(in the rows, 128 means zero)
Each row of numbers belongs to one of the objects below and depends on some of the facts about them. Some rows are named. Which object is each other row?

How the objects are related:
θ: belongs to class; ρ: refers to
lopar θ:156 ρ:klezis
klugin θ:318
pugrom θ:931 ρ:fizi, gribes
gurik θ:156
flogreda θ:234 ρ:gribes
staba θ:672 ρ:guklek
sestason θ:156 ρ:klasama, mose, skogrel
druzan θ:318 ρ:zigre
mades θ:156
pani θ:672 ρ:klugin, skogrel
potum θ:592 ρ:nozumar
skoma θ:234 ρ:sipul, tabe
drebol θ:821 ρ:bobik
poste θ:931 ρ:sufu, treflim
modritro θ:318
ziskir θ:156 ρ:benu, sufu, mose
klustis θ:592 ρ:nozumar
debrem θ:318 ρ:dreban, zigre, sabun
drotrom θ:931 ρ:nozumar
raklok θ:156 ρ:botes, kugrolim
gobol θ:672 ρ:kisen, deske
stubal θ:931 ρ:fadum, klates, klustis, fetidrel
fomas θ:592
nubi θ:156 ρ:gobol, nalos
muskelir θ:931 ρ:tugin
pogen θ:931 ρ:botrunes
kladrogek θ:156 ρ:plugro, dufel, bregre
guklek θ:672 ρ:sufu, foses, zadu
drabu θ:156
zomon θ:592 ρ:gogitri, gribes
bimo θ:318
foses θ:156
tritro θ:156 ρ:gribes
dragetu θ:234 ρ:gobol
dadru θ:318
gastul θ:592 ρ:traben, fodus, kisen
zadu θ:318 ρ:kisen
nasker θ:156 ρ:kopam
fizi θ:156
lenen θ:156
fuskan θ:821 ρ:bregre, gribes, bimo
traben θ:931 ρ:sufu, briplin
kisen θ:821 ρ:nozumar
stobrul θ:672
ketreti θ:318
lozaril θ:156
trobu θ:318 ρ:staba, dakla
pepa θ:592 ρ:lopar
kurol θ:318 ρ:guklek, nasom
plutrozos θ:821 ρ:kisen
sufu θ:156 ρ:nozumar
bodizu θ:672 ρ:nozumar
flito θ:592 ρ:vafufe, zadu
tremum θ:156 ρ:faklor, fomas, toflo
rakle θ:318 ρ:kisen
drabrin θ:318 ρ:tritro, flito
lilek θ:592 ρ:klates
serek θ:318 ρ:nasom
vika θ:672
plodrus θ:592
toflo θ:931
flefe θ:156 ρ:botes, klates, bodizu
nisti θ:318 ρ:botes
bregre θ:592 ρ:serek, flito
sipul θ:821 ρ:kisen, mades
stodres θ:931 ρ:plugro, nozumar, serek
tokom θ:931 ρ:flefe
flaplel θ:931
vuto θ:821 ρ:nozumar, sinovus, tivu, mades
kugrolim θ:234 ρ:staba
pemiflos θ:821 ρ:kopam, treflim
gipli θ:672 ρ:lenen, bruskonuk, bodizu, gribes, gorus
piger θ:821 ρ:flaplel, skogrel, pemiflos
nekler θ:156 ρ:guklek, stodres
skogrel θ:156 ρ:bodizu
breklin θ:318 ρ:raklok, nasom
tretona θ:318 ρ:kletrok, lenen, rakle
floveruk θ:592 ρ:poste
doskos θ:672 ρ:klates
dreban θ:234 ρ:klasama, lilek
pupu θ:156
sonem θ:156 ρ:klates
gopen θ:931 ρ:geplibru
pitum θ:318
klisti θ:318 ρ:dreban, zigre
vafufe θ:318 ρ:zomon
stupeve θ:318 ρ:nubi
flidre θ:156 ρ:lenen
faklor θ:156 ρ:plutrozos, fodus, botrunes
fodus θ:672
brugre θ:156 ρ:floskin, sufu, plotum
bimul θ:318
plotum θ:931
nozumar θ:318
fleplas θ:156 ρ:modritro, sebris, dakla
flitu θ:234 ρ:kletrosto
nulus θ:156 ρ:staklo, kopam, zigre, plodrus
bedran θ:156 ρ:klustis
sabun θ:156 ρ:mose, bobik, muskelir
gugradre θ:156 ρ:kisen, bruskonuk, foses, zadu
reklonek θ:234
siko θ:821 ρ:deske
kotako θ:156 ρ:botes
nalos θ:931
fefadi θ:821 ρ:lozaril, gribes
klates θ:821
sebris θ:592 ρ:gugradre, zadu
kopam θ:672 ρ:nozumar, bodizu
fadum θ:156 ρ:zigre, bodizu
grana θ:234 ρ:staba, gipli, panan
brofaskis θ:234 ρ:bobik, raklok
ledrul θ:318 ρ:sufu, klates, dakla
logis θ:318
geplibru θ:821
bobik θ:318 ρ:kopam
deske θ:234
troplom θ:672 ρ:bruskonuk, ketreti, dakla
kudrik θ:821 ρ:nozumar, gugradre, tugin
dredren θ:234 ρ:nozumar
klekla θ:318
dufel θ:156 ρ:botes, mades, pemiflos
panan θ:672 ρ:gogitri
gorus θ:318
tizum θ:318 ρ:stodres
briplin θ:156 ρ:bodizu
tivu θ:592 ρ:genufe, gribes
benu θ:234 ρ:guklek, pemiflos
tregrar θ:821 ρ:kisen, zomon, klates
fetidrel θ:672 ρ:plutrozos, guklek
dakla θ:156
genufe θ:931 ρ:fadum, gribes
bigel θ:318 ρ:flaplel, braklon
klezis θ:672 ρ:staba, guklek, mades
klegokles θ:156 ρ:kisen, bimul, bruskonuk
grako θ:821 ρ:dakla
treflim θ:931 ρ:zadu
naflor θ:592 ρ:klugin, modritro, stodres
dalu θ:318 ρ:gurik, deske
pomutrar θ:234 ρ:nasom
soklir θ:318
kletrok θ:318 ρ:kopam, zadu, stodres, bimo
klasama θ:234 ρ:kurol, flidre, pani, mades
floskin θ:931
sinovus θ:318
sive θ:318 ρ:gobol, toflo
skova θ:672 ρ:sufu
bregir θ:672 ρ:skogrel, foses, dakla
plori θ:318 ρ:bregre
gogitri θ:821 ρ:bodizu, zadu
bruskonuk θ:931
plesam θ:592 ρ:fodus
kletrosto θ:156 ρ:nozumar, lenen
visto θ:931 ρ:sufu, serek, vafufe, bruskonuk, nubi
zigre θ:156 ρ:nozumar, kisen, bodizu
ruton θ:318
didrel θ:592 ρ:nozumar, kletrok
staklo θ:156 ρ:vobrok
danek θ:821 ρ:benu
botrunes θ:234 ρ:nozumar
nasom θ:318 ρ:zugu, treflim
grivo θ:592 ρ:geplibru, kugrolim
kofu θ:931 ρ:deske
gratam θ:931 ρ:tabe
plugro θ:234 ρ:guklek
tugin θ:592 ρ:sufu, zigre
duplur θ:156 ρ:druzan
zugu θ:592 ρ:kopam, tugin
botes θ:931 ρ:kopam, bruskonuk, bodizu
gribes θ:318 ρ:tugin
braklon θ:234 ρ:klezis, dadru
tabe θ:156 ρ:bruskonuk
satrur θ:931
nulam θ:821 ρ:kopam, kisen
vobrok θ:821
satim θ:672 ρ:reklonek, grivo, flidre
votesa θ:672
mose θ:234 ρ:mades
loto θ:234 ρ:toflo

Known rows:
klekla: [124 150 128 135 127 150 139 127 137 124 128 103 113 140 123 153 138 125
 142 129 120 133 145 120 131 115 106 115 128 135 133 127 150 139 124 149
 121 123 129 160 115 117]
sufu: [119 120 138 127 117 129 141 127 124 122 124 128 108 122 126 134 116 126
 140 113 128 144 150 110 125 125 102 126 129 149 111 117 132 144 127 136
 143 110 116 133 122 113]
gratam: [108 123 113 149 107 131 130 128 127 121 156 142 119 112 127 122 110 121
 133 106 141 101 134 113 107 134 102 130 118 135 125 106 126 137 132 154
 128 116 136 130 126 116]
stodres: [111 134 146 131 116 132 133 120 130 128 140 137 108 116 120 124 109 124
 130 114 126 117 132 109 114 126  96 125 129 143 116 115 122 136 130 158
 126 104 125 130 128 115]
nozumar: [123 158 152 118 135 152 143 119 140 128 110  99 104 142 117 151 133 128
 135 132 107 142 146 119 138 107  98 113 136 139 121 134 145 135 116 150
 119 114 120 161 120 114]
foses: [125 132 171 118 130 133 136 123 136 127 116 118 100 125 125 133 113 135
 142 114 111 155 139 111 132 112  96 114 134 154 106 128 120 141 126 143
 134 103 108 131 127 116]
tremum: [ 95 157 130 131 110 151 137 176 105  88 146 138 165 136 156  95 144 161
 146 113 154 152 131 118 136 140 121 137 125 107 167 114 183 165  78 164
 130 114  87 119 173 114]
skoma: [106 120 110 157  92 136 130 137 120 123 146 131 119 114 126 148 116 121
 132 117 143 138 136 125 111 121 111 136 131 144 137 121 124 130 130 152
 132 134 135 150 134 125]
kugrolim: [125 130 152 155 106 119 133 138 127 141 157 138 103 142 122 140 104 117
 156 134 125 156 133 116 108 117 108 129 153 136 140 128 110 137 147 163
 124 123 106 155 119 139]
fetidrel: [123 134 132 146 127 139 143 133 127 121 128 107 112 126 135 145 120 128
 137 123 121 137 142 125 137 122 108 120 133 137 124 125 138 153 116 133
 129 115 117 146 131 115]
toflo: [ 91 188 191  97 121 152 138 158 122 101 132 142 143 140 125  82 147 167
 130 131 134 161 108 106 145 128 104 136 145 122 161 126 189 173  77 188
 127  89  74 107 183 105]
stubal: [106 126 117 145 108 129 133 128 123 122 152 147 122 115 127 123 112 122
 133 107 141 102 136 113 108 136 105 131 120 134 123 108 127 135 129 155
 124 114 132 133 129 112]
vobrok: [ 93 214 194 146 132  71 154  89 155 225  63 125 173 132 131 153 135 131
 116 154 104  95 154 150 157 166 152 121 105 127  20 175  94  53 114 100
  97  98 102 164 176  57]
staklo: [ 95 169 171 151 116  98 154 118 125 181  74 157 150 129 149 136 128 135
 142 115 117 129 151 136 148 155 153 120  84 135  25 147  99  54 141 100
  93 113 111 155 156  68]
pitum: [123 149 129 135 126 151 139 127 138 124 127 104 113 140 123 152 137 124
 142 130 119 133 145 121 132 116 105 116 128 136 132 127 149 138 123 150
 120 123 130 161 115 117]
sive: [107 171 109 140 114 164 137 163 132 100 145 122 150 145 137 127 175 146
 149 132 151 140 127 121 143 132 128 130 121 118 178 123 210 168  98 158
 126 132 118 147 145 109]
gopen: [171 140 153 189 112  70 142 167 129 165 251 209 108 213 138  85  74 100
 232 148 127 125 127  95  68 152 129 127 182  72 175 109 101 172 201 182
 101 109  59 165  64 168]
pani: [127 129 138 151 129 136 140 131 132 127 129 104 106 125 135 149 118 123
 140 123 118 140 142 123 134 120 104 116 133 139 118 125 130 148 125 133
 127 117 119 145 123 120]
braklon: [108 115 185 177 113 139 105 135 141 130 143  67 100 113 133 173 126 118
 138 141 122 171 123 110 129 109  76 113 118 152 122 124 113 105 148 169
 120 133 136 104 133 154]
kletrosto: [124 126 138 131 120 131 137 131 128 123 133 134 112 125 134 128 110 131
 147 107 124 139 142 115 122 121 110 120 130 141 114 122 120 141 127 139
 133 112 113 141 126 115]

Rows to name:
No name comes twice in this set of rows, the named rows included.
[122 134 105 159 120 148 133 133 133 120 146 100 119 137 132 160 132 116
 147 126 130 120 149 121 121 123 106 117 119 125 137 116 144 132 132 148
 120 133 141 159 107 128]  trobu
[138 140  76 119 136 138 124 103 164 126 161 107 127  98 119 134  95 129
 116  97 122  61 133 137  99 103 109 115 166 143 167 135 114 188  87 150
 153 112 137 173 137 119]  fefadi
[117 118 112 146 111 135 135 137 125 117 141 134 123 118 138 127 117 129
 148 102 137 128 142 117 120 129 114 123 118 140 124 116 131 142 127 135
 137 121 126 138 126 115]  klegokles
[123 135  88 145 120 155 135 127 133 114 142 109 118 129 129 155 131 118
 140 113 130 109 148 125 118 117 110 117 122 132 143 118 144 139 123 147
 122 134 147 170 110 119]  plori
[120 133 116 169 127 115 119 118 156 145 163  78 141 113 130 158 123 115
 127 138 136  87 145 122 114 139  97 124 133 126 146 124 128 149 114 146
 145 122 134 127 131 133]  piger
[106 124 114 150 107 127 133 126 124 125 154 147 121 114 127 123 110 118
 136 108 141  99 138 113 105 138 106 131 119 134 121 108 122 131 133 153
 124 115 135 134 125 112]  tokom
[115 158 165 120 134 149 149 141 121 112 113 106 122 136 133 128 128 145
 131 132 115 159 137 124 150 118 103 122 145 132 131 132 156 163  91 147
 129 102  91 140 152 111]  fodus
[101 181 172 106 110 108 132 111 140 170  65 122 144 144 120 158 136 130
 134 140 108 146 151 139 123 113 129 128 114 160  93 159 114  56 129 149
 110 124 117 169 140  96]  plodrus
[120 114  99 157 114 134 148 133 117 118 136 117 115 122 131 152 121 115
 135 124 138 128 157 122 128 133 109 131 126 134 125 112 145 156 123 123
 139 123 127 146 117 114]  skova
[109 112 147 184 102 135  78 146 151 127 148  38 132 125 148 189 147 110
 156 147 135 148 135 116 103 111  82 115  91 147 160 118 130  75 156 182
 122 161 159  99 108 174]  pepa
[109 126 118 142 106 132 133 129 128 121 153 147 119 114 122 120 115 122
 132 109 143 106 133 111 109 134 105 132 124 140 127 108 136 143 132 153
 132 114 132 130 127 112]  visto

The same objects again, as new rows of numbers:
Known rows:
nubi: [145  92 171 126 157 166 140 134  79 106 110  89 101 156 123 119 152 163
 119 147 140 128 115 145 105  97 117]
staklo: [145 139 119 105 158 117 120 159 121 121 142 112 150 107 144 152 114 138
 108 142 125 127 115 106 179 105 132]
bedran: [135 150 155 102 127 149 114 138 115 155 132 121 145 115 138 140 122 161
 117 123 145 143 130 119 183 134 124]
nekler: [104 140 165 109 107 140  98 150 163 157  97  98  88 139 122 115 106 131
 109 106 146 155 132 149 149 118 129]
sufu: [114 138 109 173 153  89  79 138  77 131  97 118 181  98 130 134 134 144
 105  89 159 116 125 184 122  98 154]
flitu: [143 106  93 135 138 132 151 135 147 184  99  87 131 107 148 122 133 132
  97 137 131 116 116  89 150 165 121]
drabrin: [107 144 178 148 140 153 163 139 136 113 143 140  89 148 136 100 131  84
  94 136 173 139 147  97  95 156 124]
trobu: [106 128 153 108  84 106 118  91 164 140 144 127  82 158 105 119 146 115
 164 122 147 168 153 156 112 138 123]
tizum: [ 93 141 160 116 123 151 126 138 156 118 125 146 110 150 134 131 127 106
  99 109 154 144 133 132 105 121 112]
zadu: [ 92 126 120 192 139  88 102 122  90 100 126 158 163 126 142 128 145 104
 126 104 160 120 141 176  66 117 134]
pepa: [136 141 131 103  92 129 129 131 183 160 121 112 111 167  78 104 127 117
 139 117 125 140 148 121 133 116 161]
stobrul: [178 173 124 118 122 154 154 109 120 124 142 160 117 117  96 124 142 131
 138 140 105 119 117 133 139 127 135]
panan: [115 152 140 160 115 102 139 116 105 120 152 149 115 100 124 115 122 112
 159 115 114 105 109 149 124 157 111]
skova: [ 94 150 162 112 102 153 122 137 134 121 121 152 118 125 125 120 124 126
 134  98 103 121 110 143 130 139  97]
klates: [124 109  54 209 140  85 110  83  67  92 158 185 190  74 140 160 147 134
 162 119 122 100 130 153 114 174 140]
vuto: [110 138 133 110  93 182 139 125 175 118 152 164 101 115 159 139  99 115
 107 122 108 126 119  65 153 191 108]
drebol: [111 115  90 111 116 146 126 133 180  76 162 152 104 124 159 162  96  97
 127 142  86 120 113  79 156 139 119]
botes: [111 107 119 141 143  71 112 125 115 110 129 117 138 125 143 126 106 130
 163 130 100 123 118 127 131 112 129]
gopen: [177 137 112  92 116 102 139 114 160 141 153 109  87 128  90 114 111 125
 167 160 109 143 125 107 163 121 162]
muskelir: [115 128 116 123 133 103 110 153 137 126 120 121 153 117 149 135  95 120
 131 136 100 114 114  99 157 116 128]

Name these rows:
No name comes twice in this set of rows, the named rows included.
[123 144 146  81 107 119  90 150 175 168 123  99  92 130 135 136 104 131
 133 122 124 164 128 134 188 117 132]  sestason
[102 120 168 129 126 121 114 128 104 140 109 107 109 128 137 126 124 149
 148 119 143 141 130 151 135 133 114]  gugradre
[125 100 167 108 133 178 166 118 122  83 134 141  92 188 132 121 165 140
 121 152 142 145 126 126  75  98 107]  stupeve
[139 124 117 111 123  95 128 116 130 140 143 126 181 135 127 135 132 127
 162 118 109 134 134 104 160 133 118]  lilek
[131 105 108 129 137 160 131 147 144 183  86  91 137 113 160 130 121 139
  92 111 126 109 117 102 141 156 104]  dredren
[193 112 128 122 165 163 149 131  69 114 111  98 114 156  99 118 171 170
 113 173 139 137 119 153 116  62 155]  gurik
[104 129 114 157 128 104  95 147 138 111  95 125 140 137 117 116 102 117
 127  99 113 116 126 144 103  98 146]  treflim
[151 108 174  70 124 220 180 103 121 111 141 144 118 191 112 141 188 158
 102 163 129 142 119 105  87  97  97]  sive
[102 102 118 137  71 135 131  73 148 123 146 158  87 123 111 128 135 133
 167 138 115 134 140 133 113 189 120]  grako
[129 112  84 134 120  94 112 134 187 188  87  77 106 115 136 125  99 115
 118 123 120 124 122 127 143 140 133]  klasama
[155 135 158  87 124 198 135 126 108 161 124 127 159 136 115 140 158 193
 103 129 135 138 136 129 160 120 114]  faklor
[ 99 117 153 176 145 127 147 136  96  92 138 148 126 139 142 115 141 101
 107 134 177 118 134 132  68 135 123]  vafufe

